Here is a tiny trained network, its code and every weight. The questions are about switching its units off for an input and a class, where a switched-off unit gives its printed mean instead of its output.

import numpy as np


def w(rows, s, z=0):
    codes = np.array(rows[::2]) - 128.0
    scale = np.full(codes.shape[1], s)
    scale[-1] = z or s
    return codes * scale


def f(y):
    return np.maximum(y, 0)


def log_softmax(a):
    a = a - a.max(-1, keepdims=True)
    return a - np.log(np.exp(a).sum(-1, keepdims=True))


def net(x, mask):
    res = np.array(x, float).reshape(1, 5) / 4 @ E
    y = f(res @ A[0][:, :-1].T + A[0][:, -1])
    res = res + np.where(mask, y, B[0][:, -1]) @ B[0][:, :-1]
    return log_softmax(res[-1] @ U[:, :-1].T + U[:, -1])


A, B = {}, {}
E = w([
[7,123,234],'x0',
[128,126,128],'x1',
[37,93,16],'x2',
[128,129,130],'x3',
[112,254,103],'x4',
],0.0071)
A[0] = w([
[164,138,171,76],'N0',
[186,128,73,22],'N1',
[82,153,88,156],'N2',
[156,124,105,98],'N3',
[191,131,95,21],'N4',
[85,134,83,47],'N5',
[139,130,140,186],'N6',
[45,66,30,109],'N7',
[95,115,149,216],'N8',
[106,120,190,172],'N9',
[167,144,157,39],'N10',
[188,173,201,21],'N11',
[130,7,164,95],'N12',
[59,154,143,179],'N13',
[201,67,93,141],'N14',
[80,113,190,61],'N15',
[99,221,148,139],'N16',
[169,22,175,78],'N17',
[160,124,192,77],'N18',
[25,101,143,98],'N19',
[71,130,196,17],'N20',
[123,195,110,47],'N21',
[106,26,138,247],'N22',
[76,115,87,3],'N23',
[149,133,186,226],'N24',
],0.015,0.0069)
B[0] = w([
[125,16,118,153],'N0',
[24,112,68,161],'N1',
[199,104,225,184],'N2',
[3,169,77,147],'N3',
[67,113,95,154],'N4',
[102,70,178,152],'N5',
[182,115,110,163],'N6',
[174,42,213,235],'N7',
[206,153,29,201],'N8',
[171,132,18,198],'N9',
[86,45,135,141],'N10',
[71,2,165,172],'N11',
[39,210,186,205],'N12',
[157,117,97,208],'N13',
[128,164,33,198],'N14',
[82,137,44,177],'N15',
[87,197,203,195],'N16',
[56,177,215,192],'N17',
[121,45,129,163],'N18',
[125,123,49,212],'N19',
[66,115,50,173],'N20',
[21,163,202,148],'N21',
[170,203,177,247],'N22',
[105,42,137,148],'N23',
[206,101,124,209],'N24',
],0.0067,0.011)
U = w([
[101,10,161,76],'0',
[150,145,116,246],'1',
[49,121,25,38],'2',
[42,197,215,56],'3',
[165,138,123,202],'4',
],0.013,0.011)

Each question gives the input, the list of numbers given to net, and the class t.
The units are the neurons (one row each of A and B). Each row of codes is followed by its name. A weight is (code - 128) times the scale printed after its matrix; where a second scale follows, it is the last column's (A, B and U).
mask holds one flag per neuron, in row order. A switched-off neuron (its flag False) gives its mean, the last column of its row in B, instead of its output. The means were averaged over made-up inputs and are rounded, as every weight is.
A unit's drop is (log p(t) with every unit on - log p(t) with that unit switched off) / (log p(t) with every unit on - log p(t) with every unit switched off).
The circuit of an input: a set's keep is (log p(t) with only the set's units on - log p(t) with every unit switched off) / (log p(t) with every unit on - log p(t) with every unit switched off). Starting from the 12 units with the biggest drops (on a tie, the unit counted first), units are removed one at a time, each time the one whose removal leaves the highest keep (on an exact tie, the one counted first), for as long as the keep stays at least 0.8.
circuit, biggest first: the units of the circuit, biggest drop first
most important unit: the unit with the biggest drop
top k neurons: the k neurons with the biggest drops, biggest first
drop of u: that unit's drop, to one decimal
input [-4,2,6,6,1], class 0: most important unit -> N7
input [1,3,2,-2,6], class 3: top 4 neurons -> N16, N21, N9, N24
input [7,-2,7,6,0], class 0: top 3 neurons -> N7, N2, N23
input [-5,6,-5,5,-7], class 3: circuit, biggest first -> N17, N12
input [-8,-3,-8,2,-2], class 0: circuit, biggest first -> N11, N0
input [-8,-4,-8,2,2], class 0: circuit, biggest first -> N11, N10
input [7,3,-4,-3,-7], class 2: circuit, biggest first -> N9, N15
input [-6,6,2,-5,-2], class 2: circuit, biggest first -> N1, N14
input [7,7,-5,3,-7], class 2: top 3 neurons -> N9, N15, N20
input [1,-1,6,4,-7], class 3: top 2 neurons -> N12, N22
input [-8,1,3,4,-8], class 2: top 2 neurons -> N14, N1
input [3,4,-6,-5,-1], class 0: top 2 neurons -> N11, N18
input [6,-5,5,8,-4], class 1: top 2 neurons -> N22, N7
input [0,4,-6,-1,-8], class 3: circuit, biggest first -> N17
input [5,4,2,-6,-5], class 1: top 2 neurons -> N22, N8
input [8,8,-4,1,1], class 2: top 2 neurons -> N20, N15
input [-5,-3,1,4,5], class 2: top 2 neurons -> N22, N7
input [0,-6,-5,4,-6], class 3: top 2 neurons -> N17, N12
input [-8,-5,-6,0,-8], class 2: top 2 neurons -> N14, N1
input [-2,-1,4,-5,6], class 3: most important unit -> N21
input [4,3,-5,-1,-6], class 3: drop of N22 -> 0.3
input [7,5,-3,6,-5], class 2: drop of N19 -> 0.1
input [-8,-3,8,-2,-3], class 0: drop of N7 -> 1.8
